|   0 | -38 |  38 |  10 | -25 |  15 |  14 |  -7 | -65 |
|  32 | -51 |  24 |  13 | -26 |  13 |  -2 |  -5 | -21 |
|  -4 | -51 |  38 |  13 | -33 |  16 |  18 |  -4 | -72 |
|   7 |  15 |   9 |   7 |   7 |  14 |  -4 | -64 |  34 |
->
| -65 |   0 | -38 |  38 |  10 | -25 |  15 |  14 |  -7 |
| -21 |  32 | -51 |  24 |  13 | -26 |  13 |  -2 |  -5 |
| -72 |  -4 | -51 |  38 |  13 | -33 |  16 |  18 |  -4 |
|  34 |   7 |  15 |   9 |   7 |   7 |  14 |  -4 | -64 |

| -35 | -44 |
| -23 | -12 |
| -53 | -50 |
| -71 |   0 |
| -13 | -47 |
->
| -44 | -35 |
| -12 | -23 |
| -50 | -53 |
|   0 | -71 |
| -47 | -13 |

|  12 |  -9 |  10 |
|  22 |  -9 |  10 |
|  62 |  -9 |  16 |
|  55 | -19 |  10 |
|  22 |  -9 |  10 |
|  23 | -22 |  20 |
|  16 | -17 |  10 |
|  53 |  12 |  17 |
->
|  10 |  12 |  -9 |
|  10 |  22 |  -9 |
|  16 |  62 |  -9 |
|  10 |  55 | -19 |
|  10 |  22 |  -9 |
|  20 |  23 | -22 |
|  10 |  16 | -17 |
|  17 |  53 |  12 |

|   0 |  62 |  -1 |   3 |  -2 |
|   1 |  20 |   0 |   0 |  -4 |
|  -1 |   6 |   0 |   1 |  -2 |
|   0 | -49 |   0 |  -2 |  -6 |
|   0 | -65 |  -1 |  -3 |  -7 |
|   1 |  36 |  -1 |   1 |  -5 |
|   2 |  67 |   0 |   3 |  -6 |
->
|  -2 |   0 |  62 |  -1 |   3 |
|  -4 |   1 |  20 |   0 |   0 |
|  -2 |  -1 |   6 |   0 |   1 |
|  -6 |   0 | -49 |   0 |  -2 |
|  -7 |   0 | -65 |  -1 |  -3 |
|  -5 |   1 |  36 |  -1 |   1 |
|  -6 |   2 |  67 |   0 |   3 |

|  41 |  10 |  42 |  26 |  37 | -57 |  12 | -17 |
| -15 |  -8 | -39 | -13 | -21 |  11 | -19 |  15 |
|  47 |  12 |  49 |  27 |  41 | -62 |  18 | -16 |
|  26 | -24 |  -5 | -13 |  21 | -20 |  32 | -23 |
|  21 |   5 |  30 |   9 |  19 | -32 |   7 |  -5 |
|  15 |  20 |  38 |  20 |  17 | -31 |   0 |  -1 |
|  22 | -15 |   2 |  14 |  31 |   1 |  30 | -29 |
|  25 | -24 | -10 |   0 |  31 |   2 |  36 | -27 |
|  26 |  -4 |  19 |   2 |  18 | -27 |  15 |  -7 |
|  39 | -24 |   4 | -13 |  24 | -27 |  36 | -20 |
|  56 |   4 |  49 |  18 |  40 | -69 |  21 | -16 |
|  37 |   2 |  36 |  21 |  51 | -34 |  39 | -35 |
->
| -17 |  41 |  10 |  42 |  26 |  37 | -57 |  12 |
|  15 | -15 |  -8 | -39 | -13 | -21 |  11 | -19 |
| -16 |  47 |  12 |  49 |  27 |  41 | -62 |  18 |
| -23 |  26 | -24 |  -5 | -13 |  21 | -20 |  32 |
|  -5 |  21 |   5 |  30 |   9 |  19 | -32 |   7 |
|  -1 |  15 |  20 |  38 |  20 |  17 | -31 |   0 |
| -29 |  22 | -15 |   2 |  14 |  31 |   1 |  30 |
| -27 |  25 | -24 | -10 |   0 |  31 |   2 |  36 |
|  -7 |  26 |  -4 |  19 |   2 |  18 | -27 |  15 |
| -20 |  39 | -24 |   4 | -13 |  24 | -27 |  36 |
| -16 |  56 |   4 |  49 |  18 |  40 | -69 |  21 |
| -35 |  37 |   2 |  36 |  21 |  51 | -34 |  39 |

|  -1 |   4 |   0 |   0 |  -9 |   7 |  -1 |   2 |  -3 |  -3 | -10 |
| -42 | -41 |   0 | -52 |  52 |  49 |  47 |   2 | -51 |  60 | -50 |
|  -3 |  15 |   0 |   1 |   8 |   3 |  -9 |   1 |  -2 |  14 |   9 |
|   2 |  -5 |  -2 |   2 |  10 |  -1 |   1 |  -6 |   1 |   8 |  -1 |
|  -6 |  -3 | -14 | -42 |  25 | -48 |  25 |  43 | -25 | -29 |  37 |
|  -1 |  -3 |  10 |   2 |   1 |  10 |   8 |   1 |  -2 | -20 | -14 |
|   1 |  11 | -11 |  -6 | -11 |   5 |  -6 |   6 |  -8 |   1 |   5 |
| -70 | -21 |  71 |  28 | -14 | -29 | -64 |   1 | -45 | -15 |   2 |
->
| -10 |  -1 |   4 |   0 |   0 |  -9 |   7 |  -1 |   2 |  -3 |  -3 |
| -50 | -42 | -41 |   0 | -52 |  52 |  49 |  47 |   2 | -51 |  60 |
|   9 |  -3 |  15 |   0 |   1 |   8 |   3 |  -9 |   1 |  -2 |  14 |
|  -1 |   2 |  -5 |  -2 |   2 |  10 |  -1 |   1 |  -6 |   1 |   8 |
|  37 |  -6 |  -3 | -14 | -42 |  25 | -48 |  25 |  43 | -25 | -29 |
| -14 |  -1 |  -3 |  10 |   2 |   1 |  10 |   8 |   1 |  -2 | -20 |
|   5 |   1 |  11 | -11 |  -6 | -11 |   5 |  -6 |   6 |  -8 |   1 |
|   2 | -70 | -21 |  71 |  28 | -14 | -29 | -64 |   1 | -45 | -15 |

| -19 |  34 | -22 | -10 |  -4 |   5 |
|   4 |  33 | -19 | -14 | -10 | -19 |
|  50 | -41 |  -9 |  -7 |  -9 |  -9 |
|  58 |  -2 | -22 | -15 | -22 | -11 |
|  37 | -10 |  -4 | -21 | -14 |  -5 |
|  18 |  23 | -20 | -13 | -25 | -16 |
| -37 | -21 |  17 |  23 |  -1 |  30 |
| -18 |  51 |  -2 |  -6 | -15 |   3 |
|   4 | -32 |  -4 |   7 |  22 |   9 |
| -32 |   3 |  20 |  -9 |  32 | -11 |
->
|   5 | -19 |  34 | -22 | -10 |  -4 |
| -19 |   4 |  33 | -19 | -14 | -10 |
|  -9 |  50 | -41 |  -9 |  -7 |  -9 |
| -11 |  58 |  -2 | -22 | -15 | -22 |
|  -5 |  37 | -10 |  -4 | -21 | -14 |
| -16 |  18 |  23 | -20 | -13 | -25 |
|  30 | -37 | -21 |  17 |  23 |  -1 |
|   3 | -18 |  51 |  -2 |  -6 | -15 |
|   9 |   4 | -32 |  -4 |   7 |  22 |
| -11 | -32 |   3 |  20 |  -9 |  32 |
